Below are the code and all the weights of a small trained network. Each question names an input and a class and asks about switching units off, where a switched-off unit gives its printed mean instead of its output.

import numpy as np


def w(rows, s, z=0):
    codes = np.array(rows[::2]) - 128.0
    scale = np.full(codes.shape[1], s)
    scale[-1] = z or s
    return codes * scale


def f(y):
    return np.maximum(y, 0)


def log_softmax(a):
    a = a - a.max(-1, keepdims=True)
    return a - np.log(np.exp(a).sum(-1, keepdims=True))


def net(x, mask):
    res = np.array(x, float).reshape(1, 3) / 4 @ E
    y = f(res @ A[0][:, :-1].T + A[0][:, -1])
    res = res + np.where(mask, y, B[0][:, -1]) @ B[0][:, :-1]
    return log_softmax(res[-1] @ U[:, :-1].T + U[:, -1])


A, B = {}, {}
E = w([
[222,42,46,177,225,250,117,57,246,200],'x0',
[252,208,4,169,5,69,246,190,249,40],'x1',
[57,236,26,9,125,184,30,252,203,230],'x2',
],0.0042)
A[0] = w([
[59,201,179,85,45,29,139,199,40,51,100],'n0',
[215,58,55,167,198,218,129,84,232,171,87],'n1',
[181,60,198,214,131,91,196,41,75,56,105],'n2',
[55,203,175,85,46,33,135,190,49,51,94],'n3',
[202,63,63,161,197,205,123,89,215,167,99],'n4',
[224,180,39,165,39,90,212,164,219,57,115],'n5',
[187,48,210,222,134,88,200,33,69,50,95],'n6',
[59,200,178,86,50,35,140,192,50,55,102],'n7',
[69,232,51,15,121,172,50,230,186,218,87],'n8',
[217,50,48,171,203,225,124,77,236,177,88],'n9',
[143,118,124,133,125,127,143,121,130,111,247],'n10',
[184,52,203,218,126,85,198,36,69,47,94],'n11',
[2,25,239,102,254,190,17,52,23,234,82],'n12',
[82,217,68,45,127,167,66,209,176,198,103],'n13',
[235,188,29,172,29,85,221,175,230,53,103],'n14',
[145,114,134,148,121,130,147,114,127,111,254],'n15',
[241,196,20,175,21,81,230,179,245,50,98],'n16',
[81,219,61,36,126,170,56,214,182,209,103],'n17',
[200,67,64,163,190,205,122,88,221,174,104],'n18',
[186,55,200,215,124,88,192,39,70,50,98],'n19',
[81,207,66,45,125,166,70,206,173,201,107],'n20',
[56,205,182,83,39,33,134,193,43,47,100],'n21',
],0.0041,0.0079)
B[0] = w([
[160,156,152,167,79,202,205,44,132,210,185],'n0',
[154,155,159,160,77,209,222,34,110,208,178],'n1',
[76,66,72,148,95,117,161,179,160,57,185],'n2',
[167,152,156,169,73,223,213,33,122,210,180],'n3',
[154,158,158,160,76,201,209,47,117,205,175],'n4',
[81,151,187,50,182,199,56,140,59,91,205],'n5',
[73,52,62,145,95,125,172,181,157,46,188],'n6',
[162,154,153,168,79,201,206,42,131,211,182],'n7',
[63,20,42,162,77,118,216,175,158,29,208],'n8',
[155,158,160,161,71,197,222,33,111,209,183],'n9',
[106,203,137,186,108,36,12,189,231,179,248],'n10',
[73,48,57,151,92,121,181,180,161,43,186],'n11',
[55,164,212,3,207,248,36,144,9,57,221],'n12',
[78,44,60,161,90,112,189,170,162,46,195],'n13',
[59,147,195,31,197,227,50,143,30,79,209],'n14',
[107,176,131,172,111,65,31,178,206,170,254],'n15',
[51,147,199,30,200,234,48,138,25,72,215],'n16',
[84,57,66,156,95,112,181,167,160,52,203],'n17',
[147,157,155,158,85,181,191,60,123,198,178],'n18',
[56,42,52,151,85,121,180,186,167,41,184],'n19',
[83,53,66,159,93,111,182,169,161,51,195],'n20',
[160,156,151,167,79,201,206,43,130,213,186],'n21',
],0.0054,0.0077)
U = w([
[106,37,49,154,109,103,163,180,173,63,111],'0',
[107,151,185,29,184,163,46,136,44,103,106],'1',
[166,162,144,170,98,148,194,41,137,236,119],'2',
[147,206,129,176,137,18,5,187,231,187,254],'3',
[226,111,107,104,174,67,146,121,82,129,24],'4',
[223,121,107,107,186,61,157,124,93,128,50],'5',
],0.012,0.0063)

Each question gives the input, the list of numbers given to net, and the class t.
The units are the neurons (one row each of A and B). Each row of codes is followed by its name. A weight is (code - 128) times the scale printed after its matrix; where a second scale follows, it is the last column's (A, B and U).
mask holds one flag per neuron, in row order. A switched-off neuron (its flag False) gives its mean, the last column of its row in B, instead of its output. The means were averaged over made-up inputs and are rounded, as every weight is.
A unit's drop is (log p(t) with every unit on - log p(t) with that unit switched off) / (log p(t) with every unit on - log p(t) with every unit switched off).
The circuit of an input: a set's keep is (log p(t) with only the set's units on - log p(t) with every unit switched off) / (log p(t) with every unit on - log p(t) with every unit switched off). Starting from the 12 units with the biggest drops (on a tie, the unit counted first), units are removed one at a time, each time the one whose removal leaves the highest keep (on an exact tie, the one counted first), for as long as the keep stays at least 0.8.
units of the circuit, in order: the units of the circuit, biggest drop first
k most important neurons: the k neurons with the biggest drops, biggest first
drop when u is switched off: that unit's drop, to one decimal
input [1,-3,0], class 3: 2 most important neurons	[n16; n14]
input [4,-8,8], class 0: units of the circuit, in order	[n8]
input [-3,4,3], class 1: units of the circuit, in order	[n16; n14]
input [-8,0,8], class 0: 3 most important neurons	[n8; n13; n17]
input [5,1,4], class 2: 2 most important neurons	[n9; n1]
input [6,-5,2], class 2: 3 most important neurons	[n16; n14; n9]
input [3,-3,0], class 3: 3 most important neurons	[n16; n14; n5]
input [-5,5,3], class 1: 3 most important neurons	[n16; n14; n5]
input [5,4,3], class 2: 3 most important neurons	[n12; n9; n1]
input [3,-3,3], class 3: 2 most important neurons	[n16; n14]
input [-4,1,1], class 2: drop when n3 is switched off	0.1
input [5,-4,5], class 0: drop when n11 is switched off	-0.1
input [3,-6,-7], class 0: drop when n20 is switched off	0.0
input [-7,7,3], class 1: units of the circuit, in order	[n16]
